Below is a small trained network, with its code and all its weights. Each question gives an input and a target symbol and asks what happens when units are switched off, that is, made to give their printed mean instead of their output.

import numpy as np


def w(rows, s, z=0):
    codes = np.array(rows[::2]) - 128.0
    scale = np.full(codes.shape[1], s)
    scale[-1] = z or s
    return codes * scale


def softmax(a):
    e = np.exp(a - a.max(-1, keepdims=True))
    return e / e.sum(-1, keepdims=True)


def log_softmax(a):
    a = a - a.max(-1, keepdims=True)
    return a - np.log(np.exp(a).sum(-1, keepdims=True))


def net(x, mask):
    ids = ['βγδζηθλμξφω'.index(c) for c in x.split()]
    T = len(ids)
    res = E[ids] + P[:T]
    u = 0
    for l in range(2):
        r = res
        for j in range(3):
            rows = slice(4 * j, 4 * j + 4)
            q, k, v = (r @ M[l][rows].T for M in (Q, K, V))
            z = softmax(np.where(np.tri(T) > 0, q @ k.T / 4**0.5, -1e9)) @ v
            o = O[l][rows]
            res = res + np.where(mask[u + j], z, o[:, -1]) @ o[:, :-1]
        u += 3
    return log_softmax(res[-1] @ U[:, :-1].T + U[:, -1])


Q, K, V, O = {}, {}, {}, {}
E = w([
[27,56,106],'β',
[183,32,58],'γ',
[89,100,118],'δ',
[98,130,130],'ζ',
[81,78,101],'η',
[122,159,172],'θ',
[190,210,228],'λ',
[210,63,195],'μ',
[110,40,137],'ξ',
[45,246,93],'φ',
[244,145,204],'ω',
],0.012)
P = w([
[128,119,84],'0',
[188,153,82],'1',
[48,132,143],'2',
[113,146,72],'3',
[225,178,98],'4',
[1,146,206],'5',
[117,173,84],'6',
[242,221,123],'7',
],0.0085)
Q[0] = w([
[37,145,146],'0.h0',
[116,143,146],'0.h0',
[94,57,39],'0.h0',
[169,162,31],'0.h0',
[102,139,254],'0.h1',
[116,201,184],'0.h1',
[132,108,98],'0.h1',
[118,190,63],'0.h1',
[122,137,122],'0.h2',
[117,189,179],'0.h2',
[208,174,189],'0.h2',
[164,190,199],'0.h2',
],0.013)
K[0] = w([
[97,127,215],'0.h0',
[126,139,147],'0.h0',
[101,57,112],'0.h0',
[182,57,66],'0.h0',
[167,183,252],'0.h1',
[122,163,157],'0.h1',
[122,116,81],'0.h1',
[97,126,134],'0.h1',
[119,146,123],'0.h2',
[97,167,149],'0.h2',
[124,195,57],'0.h2',
[109,178,110],'0.h2',
],0.016)
V[0] = w([
[166,134,104],'0.h0',
[204,253,19],'0.h0',
[118,109,215],'0.h0',
[213,164,89],'0.h0',
[143,58,156],'0.h1',
[158,171,158],'0.h1',
[19,76,165],'0.h1',
[167,65,93],'0.h1',
[87,124,171],'0.h2',
[91,120,177],'0.h2',
[158,147,116],'0.h2',
[254,208,23],'0.h2',
],0.0073)
O[0] = w([
[132,170,143,132],'0.h0',
[2,146,204,245],'0.h0',
[191,131,38,100],'0.h0',
[125,210,141,155],'0.h0',
[73,155,131,26],'0.h1',
[108,107,140,187],'0.h1',
[138,190,177,75],'0.h1',
[108,134,89,27],'0.h1',
[140,117,101,131],'0.h2',
[126,110,111,113],'0.h2',
[135,120,132,138],'0.h2',
[180,137,143,219],'0.h2',
],0.0083,0.0011)
Q[1] = w([
[111,60,176],'1.h0',
[173,131,128],'1.h0',
[214,197,137],'1.h0',
[232,209,116],'1.h0',
[26,89,65],'1.h1',
[164,129,146],'1.h1',
[98,198,111],'1.h1',
[188,214,204],'1.h1',
[82,115,187],'1.h2',
[2,44,159],'1.h2',
[61,118,71],'1.h2',
[44,100,173],'1.h2',
],0.0096)
K[1] = w([
[94,85,107],'1.h0',
[99,151,112],'1.h0',
[140,137,68],'1.h0',
[132,168,79],'1.h0',
[93,45,35],'1.h1',
[137,168,175],'1.h1',
[177,91,108],'1.h1',
[149,155,230],'1.h1',
[68,94,176],'1.h2',
[8,30,102],'1.h2',
[142,146,118],'1.h2',
[59,89,175],'1.h2',
],0.011)
V[1] = w([
[175,102,168],'1.h0',
[132,42,118],'1.h0',
[130,10,104],'1.h0',
[133,136,204],'1.h0',
[120,150,41],'1.h1',
[83,139,138],'1.h1',
[184,68,172],'1.h1',
[143,61,121],'1.h1',
[240,63,193],'1.h2',
[185,174,166],'1.h2',
[207,87,170],'1.h2',
[173,184,157],'1.h2',
],0.011)
O[1] = w([
[66,97,147,68],'1.h0',
[48,179,100,35],'1.h0',
[24,210,92,1],'1.h0',
[98,29,96,143],'1.h0',
[159,164,254,63],'1.h1',
[140,165,123,156],'1.h1',
[78,99,53,121],'1.h1',
[92,186,135,84],'1.h1',
[140,57,49,2],'1.h2',
[73,27,137,168],'1.h2',
[138,92,75,43],'1.h2',
[75,43,144,184],'1.h2',
],0.0092,0.0018)
U = w([
[2,157,203,2],'β',
[80,150,129,85],'γ',
[118,171,91,106],'δ',
[87,130,127,98],'ζ',
[91,166,121,112],'η',
[120,134,109,194],'θ',
[20,73,173,94],'λ',
[166,146,5,129],'μ',
[82,153,69,186],'ξ',
[200,135,141,176],'φ',
[145,92,76,128],'ω',
],0.0099,0.0069)

Each question gives the input, a string of symbols that net reads in full, and the target symbol t.
The units are the heads (4 rows each of Q, K, V and O). Each row of codes is followed by its name. A weight is (code - 128) times the scale printed after its matrix; where a second scale follows, it is the last column's (O and U).
mask holds one flag per head, layer by layer. A switched-off head (its flag False) gives its mean, the last column of its rows in O, instead of its output. The means were averaged over made-up inputs and are rounded, as every weight is.
A unit's drop is (log p(t) with every unit on - log p(t) with that unit switched off) / (log p(t) with every unit on - log p(t) with every unit switched off).
The circuit of an input: a set's keep is (log p(t) with only the set's units on - log p(t) with every unit switched off) / (log p(t) with every unit on - log p(t) with every unit switched off). Starting from all 6 units, units are removed one at a time, each time the one whose removal leaves the highest keep (on an exact tie, the one counted first), for as long as the keep stays at least 0.8.
circuit, biggest first: the units of the circuit, biggest drop first
most important unit: the unit with the biggest drop
which heads matter: for each layer, one digit per head in row order, 1 if its drop is at least 0.15 and else 0, layers parted by /
drop of u: that unit's drop, to one decimal
input φ φ φ β, target φ: which heads matter -> 000 / 101
input φ φ φ θ, target φ: most important unit -> 1.h0
input δ φ ξ, target ξ: which heads matter -> 101 / 101
input φ φ φ η, target φ: circuit, biggest first -> 1.h0, 1.h1
input μ ξ θ μ, target μ: circuit, biggest first -> 1.h2, 0.h0
input φ λ ζ γ, target φ: which heads matter -> 100 / 111
input φ θ λ η λ θ, target φ: which heads matter -> 100 / 101
input θ ζ λ λ φ ω θ η, target ω: circuit, biggest first -> 1.h0, 1.h2, 0.h2
input η φ φ δ η, target φ: circuit, biggest first -> 1.h1, 1.h0
input φ ζ φ φ ξ λ, target ω: circuit, biggest first -> 1.h2, 0.h1, 0.h0, 1.h1
input θ ξ ξ, target ξ: circuit, biggest first -> 1.h0, 0.h0
input φ φ θ η μ φ γ β, target φ: which heads matter -> 000 / 111
input μ φ μ μ λ θ μ φ, target φ: which heads matter -> 100 / 100
input φ ζ ζ ζ, target φ: which heads matter -> 000 / 111
input φ β θ θ φ β, target μ: which heads matter -> 100 / 001
input μ φ ζ ζ γ λ, target ω: most important unit -> 0.h0
input ξ φ η γ ω, target ω: which heads matter -> 001 / 011
input ζ γ ξ θ η λ θ λ, target λ: which heads matter -> 100 / 001
input β φ φ, target β: circuit, biggest first -> 0.h0, 1.h2
input φ ζ μ, target λ: which heads matter -> 110 / 100
input φ θ θ ζ, target φ: drop of 1.h2 -> 0.2
